Below are the code and all the weights of a small trained network. Each question names an input and a class and asks about switching units off, where a switched-off unit gives its printed mean instead of its output.

import numpy as np


def w(rows, s, z=0):
    codes = np.array(rows[::2]) - 128.0
    scale = np.full(codes.shape[1], s)
    scale[-1] = z or s
    return codes * scale


def norm(h):
    return h / np.sqrt((h * h).mean(-1, keepdims=True) + 1e-5)


def f(y):
    return y / 2 * (1 + np.tanh(0.7978845608 * (y + 0.044715 * y**3)))


def log_softmax(a):
    a = a - a.max(-1, keepdims=True)
    return a - np.log(np.exp(a).sum(-1, keepdims=True))


def net(x, mask):
    res = np.array(x, float).reshape(1, 6) / 4 @ E
    u = 0
    for l in range(2):
        y = f(norm(res) @ A[l][:, :-1].T + A[l][:, -1])
        res = res + np.where(mask[u : u + 16], y, B[l][:, -1]) @ B[l][:, :-1]
        u += 16
    return log_softmax(norm(res)[-1] @ U[:, :-1].T + U[:, -1])


A, B = {}, {}
E = w([
[128,128,129,125,125],'x0',
[254,191,199,183,141],'x1',
[133,82,105,181,153],'x2',
[126,131,129,131,127],'x3',
[137,141,99,201,23],'x4',
[13,191,202,209,160],'x5',
],0.0056)
A[0] = w([
[160,218,40,201,54,191],'0.n0',
[137,144,222,34,164,5],'0.n1',
[81,203,124,196,161,232],'0.n2',
[120,239,168,6,65,142],'0.n3',
[17,101,79,58,161,11],'0.n4',
[141,132,99,152,45,100],'0.n5',
[112,109,188,59,194,76],'0.n6',
[111,155,162,167,182,134],'0.n7',
[115,181,123,123,2,176],'0.n8',
[176,40,177,148,100,97],'0.n9',
[163,116,91,123,116,139],'0.n10',
[147,62,204,101,230,136],'0.n11',
[117,143,138,36,222,50],'0.n12',
[95,153,204,146,125,32],'0.n13',
[162,90,115,90,122,105],'0.n14',
[45,156,154,133,122,16],'0.n15',
],0.0077,0.002)
B[0] = w([
[94,119,51,120,147,249],'0.n0',
[130,132,91,136,136,179],'0.n1',
[139,104,116,84,193,242],'0.n2',
[148,2,108,189,147,222],'0.n3',
[144,82,133,136,91,251],'0.n4',
[114,174,133,143,176,173],'0.n5',
[127,197,90,187,126,196],'0.n6',
[144,87,146,106,114,184],'0.n7',
[115,159,92,171,180,222],'0.n8',
[99,103,125,112,167,154],'0.n9',
[134,94,155,112,164,163],'0.n10',
[96,117,33,183,80,234],'0.n11',
[90,191,88,192,131,218],'0.n12',
[118,117,140,103,144,160],'0.n13',
[107,138,146,120,163,170],'0.n14',
[127,109,139,85,150,171],'0.n15',
],0.0095,0.0034)
A[1] = w([
[43,127,189,205,141,114],'1.n0',
[33,77,65,88,113,189],'1.n1',
[134,88,132,85,226,130],'1.n2',
[193,140,46,66,125,83],'1.n3',
[229,197,164,188,126,187],'1.n4',
[106,178,133,129,122,104],'1.n5',
[163,186,139,91,163,253],'1.n6',
[145,141,165,182,162,106],'1.n7',
[74,173,239,86,129,116],'1.n8',
[81,181,133,81,88,100],'1.n9',
[122,146,65,160,144,113],'1.n10',
[154,124,67,120,93,100],'1.n11',
[160,99,109,95,71,158],'1.n12',
[154,102,139,122,83,57],'1.n13',
[126,4,151,254,74,139],'1.n14',
[186,168,114,133,205,177],'1.n15',
],0.0089,0.0027)
B[1] = w([
[192,197,106,23,188,166],'1.n0',
[152,161,189,155,65,255],'1.n1',
[166,105,151,203,154,191],'1.n2',
[90,162,164,99,196,178],'1.n3',
[33,111,107,116,45,169],'1.n4',
[89,114,117,122,167,118],'1.n5',
[2,103,139,122,114,147],'1.n6',
[150,134,79,74,82,142],'1.n7',
[145,98,176,87,150,134],'1.n8',
[127,144,112,160,109,115],'1.n9',
[134,90,175,159,175,202],'1.n10',
[91,220,183,93,168,164],'1.n11',
[70,193,193,144,184,141],'1.n12',
[120,140,135,140,174,114],'1.n13',
[216,107,160,133,132,196],'1.n14',
[110,103,184,132,53,200],'1.n15',
],0.0069,0.0073)
U = w([
[61,203,45,185,153,123],'0',
[123,116,173,161,139,254],'1',
[101,114,174,92,2,187],'2',
[141,156,191,31,230,122],'3',
[143,128,148,165,144,216],'4',
[210,76,118,173,145,84],'5',
[192,149,61,68,109,22],'6',
[142,181,101,28,86,1],'7',
],0.012,0.0063)

Each question gives the input, the list of numbers given to net, and the class t.
The units are the neurons (one row each of A and B). Each row of codes is followed by its name. A weight is (code - 128) times the scale printed after its matrix; where a second scale follows, it is the last column's (A, B and U).
mask holds one flag per neuron, layer by layer. A switched-off neuron (its flag False) gives its mean, the last column of its row in B, instead of its output. The means were averaged over made-up inputs and are rounded, as every weight is.
A unit's drop is (log p(t) with every unit on - log p(t) with that unit switched off) / (log p(t) with every unit on - log p(t) with every unit switched off).
The circuit of an input: a set's keep is (log p(t) with only the set's units on - log p(t) with every unit switched off) / (log p(t) with every unit on - log p(t) with every unit switched off). Starting from the 12 units with the biggest drops (on a tie, the unit counted first), units are removed one at a time, each time the one whose removal leaves the highest keep (on an exact tie, the one counted first), for as long as the keep stays at least 0.8.
circuit, biggest first: the units of the circuit, biggest drop first
k most important neurons: the k neurons with the biggest drops, biggest first
k most important neurons of layer l: the k neurons of layer l with the biggest drops, biggest first
input [2,8,-5,-8,-4,-1], class 2: circuit, biggest first -> 1.n4
input [2,-4,5,-5,6,-7], class 3: 3 most important neurons -> 0.n11, 0.n3, 1.n3
input [0,-7,3,-2,2,7], class 2: 3 most important neurons of layer 1 -> 1.n1, 1.n3, 1.n10
input [-5,4,0,-1,-8,7], class 0: 2 most important neurons -> 0.n11, 0.n6
input [4,2,7,-1,7,8], class 3: 2 most important neurons -> 1.n0, 0.n11
input [-6,-7,4,3,4,2], class 2: 3 most important neurons -> 0.n3, 1.n1, 1.n2
input [6,2,6,1,8,0], class 0: circuit, biggest first -> 0.n3, 0.n0
input [-5,-3,-6,1,-5,7], class 3: 2 most important neurons of layer 0 -> 0.n0, 0.n8
input [6,5,-8,5,7,3], class 5: 2 most important neurons -> 0.n3, 0.n0
input [6,-5,0,4,-7,-3], class 0: 2 most important neurons of layer 0 -> 0.n12, 0.n6
input [0,-6,4,8,-8,3], class 0: circuit, biggest first -> 0.n12, 0.n6
input [6,1,-6,-7,-8,7], class 0: circuit, biggest first -> 0.n6, 0.n11
input [2,-6,-7,0,-1,8], class 3: circuit, biggest first -> 1.n0, 0.n11
input [-1,-8,7,-7,-3,-3], class 2: most important neuron -> 0.n3
input [1,8,3,-3,7,3], class 2: 2 most important neurons -> 1.n4, 0.n11
input [-2,7,7,7,7,-1], class 0: 3 most important neurons of layer 0 -> 0.n0, 0.n3, 0.n4
input [-5,1,4,5,-3,-8], class 3: circuit, biggest first -> 0.n3, 1.n3
input [-7,-8,-6,-1,-8,3], class 0: 3 most important neurons of layer 1 -> 1.n15, 1.n0, 1.n4
input [2,-5,-7,1,1,2], class 5: circuit, biggest first -> 0.n3, 1.n14
input [5,-1,-8,1,-6,1], class 5: circuit, biggest first -> 0.n3
input [-2,6,1,-1,3,4], class 2: 3 most important neurons -> 0.n3, 1.n15, 1.n4
input [5,6,-8,6,-7,-1], class 5: 2 most important neurons -> 0.n3, 0.n11
input [6,-6,-8,8,2,0], class 4: 2 most important neurons -> 0.n3, 0.n8
